Here is a tiny trained network, its code and every weight. The questions are about switching its units off for an input and a class, where a switched-off unit gives its printed mean instead of its output.

import numpy as np


def w(rows, s, z=0):
    codes = np.array(rows[::2]) - 128.0
    scale = np.full(codes.shape[1], s)
    scale[-1] = z or s
    return codes * scale


def f(y):
    return np.maximum(y, 0)


def log_softmax(a):
    a = a - a.max(-1, keepdims=True)
    return a - np.log(np.exp(a).sum(-1, keepdims=True))


def net(x, mask):
    res = np.array(x, float).reshape(1, 3) / 4 @ E
    y = f(res @ A[0][:, :-1].T + A[0][:, -1])
    res = res + np.where(mask, y, B[0][:, -1]) @ B[0][:, :-1]
    return log_softmax(res[-1] @ U[:, :-1].T + U[:, -1])


A, B = {}, {}
E = w([
[93,122,126,22,96,174],'x0',
[123,147,251,179,116,160],'x1',
[107,30,133,194,183,207],'x2',
],0.015)
A[0] = w([
[127,79,90,115,203,147,147],'N1',
[112,141,205,97,50,85,193],'N2',
[139,102,126,44,174,116,195],'N3',
[63,68,171,123,171,169,109],'N4',
[122,142,226,95,76,154,253],'N5',
[132,84,93,199,125,186,204],'N6',
[103,102,177,246,130,169,120],'N7',
[203,195,147,125,84,56,95],'N8',
[109,121,112,18,135,110,78],'N9',
[79,107,128,86,136,171,66],'N10',
[136,178,17,102,110,110,158],'N11',
[128,125,91,69,87,117,100],'N12',
[103,92,192,153,165,211,146],'N13',
],0.011,0.004)
B[0] = w([
[141,80,73,96,206,127,216],'N1',
[77,96,148,89,81,174,222],'N2',
[148,115,114,122,50,99,199],'N3',
[182,105,130,57,91,128,219],'N4',
[82,127,236,122,53,148,232],'N5',
[178,132,118,130,167,101,233],'N6',
[106,125,88,151,114,2,252],'N7',
[72,139,176,94,115,166,235],'N8',
[82,104,49,172,121,102,216],'N9',
[160,168,128,121,136,197,184],'N10',
[106,35,71,64,162,59,237],'N11',
[65,107,84,151,95,75,198],'N12',
[169,122,181,71,49,92,242],'N13',
],0.009,0.013)
U = w([
[103,162,161,115,210,177,32],'0',
[112,166,45,120,85,178,38],'1',
[77,131,180,101,32,96,223],'2',
[127,94,79,117,150,148,72],'3',
[148,97,101,44,134,78,139],'4',
[133,160,106,192,203,78,248],'5',
[175,171,158,171,110,72,5],'6',
[166,200,237,17,102,254,139],'7',
],0.011,0.0032)

Each question gives the input, the list of numbers given to net, and the class t.
The units are the neurons (one row each of A and B). Each row of codes is followed by its name. A weight is (code - 128) times the scale printed after its matrix; where a second scale follows, it is the last column's (A, B and U).
mask holds one flag per neuron, in row order. A switched-off neuron (its flag False) gives its mean, the last column of its row in B, instead of its output. The means were averaged over made-up inputs and are rounded, as every weight is.
A unit's drop is (log p(t) with every unit on - log p(t) with that unit switched off) / (log p(t) with every unit on - log p(t) with every unit switched off).
The circuit of an input: a set's keep is (log p(t) with only the set's units on - log p(t) with every unit switched off) / (log p(t) with every unit on - log p(t) with every unit switched off). Starting from the 12 units with the biggest drops (on a tie, the unit counted first), units are removed one at a time, each time the one whose removal leaves the highest keep (on an exact tie, the one counted first), for as long as the keep stays at least 0.8.
units of the circuit, in order: the units of the circuit, biggest drop first
k most important neurons: the k neurons with the biggest drops, biggest first
drop of u: that unit's drop, to one decimal
input [7,8,-7], class 7: units of the circuit, in order -> N7
input [-3,-2,0], class 5: units of the circuit, in order -> N13, N4, N2
input [7,8,-8], class 7: 4 most important neurons -> N7, N11, N8, N2
input [-4,-8,4], class 3: 2 most important neurons -> N13, N7
input [3,1,6], class 4: 2 most important neurons -> N7, N8
input [-6,4,5], class 6: 2 most important neurons -> N13, N11
input [-5,-6,5], class 5: 2 most important neurons -> N13, N2
input [-3,2,5], class 4: 2 most important neurons -> N13, N4
input [8,8,8], class 7: 2 most important neurons -> N10, N4
input [-5,-4,3], class 5: drop of N13 -> 0.1
input [5,1,5], class 7: drop of N10 -> 0.1
input [-6,5,7], class 6: drop of N11 -> 0.4
